x = 15.28,-10.44,10.34,5.30,-2.56,16.71,-14.05,17.94,-9.07
x[0]	15.28
x[5]	16.71
x[4]	-2.56
x[8]	-9.07

M =
 0.287   1.273  -0.317   1.652   0.540   1.694   1.628   0.047  -1.777   1.366   0.668   1.744
-0.211  -0.780   0.903  -0.025   0.831   0.269   0.444  -0.662   0.985   0.513   0.704   1.712
 0.367   1.222   1.089   0.259   0.251   1.184   1.951   1.386   0.873   0.523  -0.198   0.640
 1.799   0.782   1.057   0.499   0.442  -0.416   1.786   0.732   0.248   0.574   1.194  -0.355
 0.984   0.753   0.490  -0.128   1.498   2.272   1.147  -0.050   0.692   0.017   0.392  -0.811
 0.297   1.342   0.214  -0.446   1.477   0.484   1.314   1.548  -0.103   0.068   0.456   0.936
 0.618   0.384  -0.087   0.431   1.724   0.201   0.300   0.189   1.004   1.004   0.721  -0.180
 1.134  -0.249   0.298  -0.175   0.683   0.639   0.769  -0.627   1.849   0.178   0.584   1.363
 1.738   1.745   0.102   0.579   0.391   1.447   0.357   0.115   0.642  -0.449   0.692  -0.923
M[-9,-12] => 0.287
M[5] => [0.297, 1.342, 0.214, -0.446, 1.477, 0.484, 1.314, 1.548, -0.103, 0.068, 0.456, 0.936]
M[:, 5] => [1.694, 0.269, 1.184, -0.416, 2.272, 0.484, 0.201, 0.639, 1.447]
M[1,-9] => -0.025
M[0,-1] => 1.744
M[3,11] => -0.355
M[3,4] => 0.442
M[-6,-9] => 0.499
M[:, -12] => [0.287, -0.211, 0.367, 1.799, 0.984, 0.297, 0.618, 1.134, 1.738]
M[-5,2] => 0.490
M[0,-10] => -0.317
M[3,6] => 1.786
M[-7,8] => 0.873
M[8,-7] => 1.447
M[-2,-5] => -0.627
M[:, 3] => [1.652, -0.025, 0.259, 0.499, -0.128, -0.446, 0.431, -0.175, 0.579]
M[0,9] => 1.366
M[1,8] => 0.985
M[7,-7] => 0.639
M[-2,-11] => -0.249
M[-3,4] => 1.724
M[1] => [-0.211, -0.780, 0.903, -0.025, 0.831, 0.269, 0.444, -0.662, 0.985, 0.513, 0.704, 1.712]
M[-3,5] => 0.201
M[5,3] => -0.446
M[5,-12] => 0.297
M[1,-6] => 0.444
M[-8,7] => -0.662
M[5,6] => 1.314
M[-2,-3] => 0.178
M[-3,-6] => 0.300
M[5,-3] => 0.068
M[6] => [0.618, 0.384, -0.087, 0.431, 1.724, 0.201, 0.300, 0.189, 1.004, 1.004, 0.721, -0.180]
M[6,-1] => -0.180
M[:, -10] => [-0.317, 0.903, 1.089, 1.057, 0.490, 0.214, -0.087, 0.298, 0.102]

a =
array([[-54, -49,  56, -19, -26],
       [ -8, -32, -45, -31, -12],
       [-70,  39, -18, -42,  48]])
Indices start at 0.
(0, 0) => -54
(0, 3) => -19
(1, 1) => -32
(1, 3) => -31
(2, 3) => -42
(2, 2) => -18
(0, 4) => -26
(1, 4) => -12
(2, 1) => 39
(1, 2) => -45

X = ((-24, -7, -54, -47), (-85, 68, 6, -22), (-92, 70, 6, -38), (16, -1, 8, 59), (-26, 66, 61, 60), (-85, 62, 4, -33), (22, -47, -58, -56), (2, -27, -49, -71), (18, 17, 14, 59))
X[0, 0]: -24
X[7, 3]: -71
X[6]: [22, -47, -58, -56]
X[0, 2]: -54
X[5, 2]: 4
X[4, 3]: 60
X[6, 0]: 22
X[3, 1]: -1
X[8, 1]: 17
X[0, 3]: -47
X[2, 3]: -38
X[7, 0]: 2
X[:, 1]: [-7, 68, 70, -1, 66, 62, -47, -27, 17]
X[1]: [-85, 68, 6, -22]
X[6, 2]: -58
X[1, 0]: -85
X[1, 1]: 68
X[5, 0]: -85
X[:, 3]: [-47, -22, -38, 59, 60, -33, -56, -71, 59]
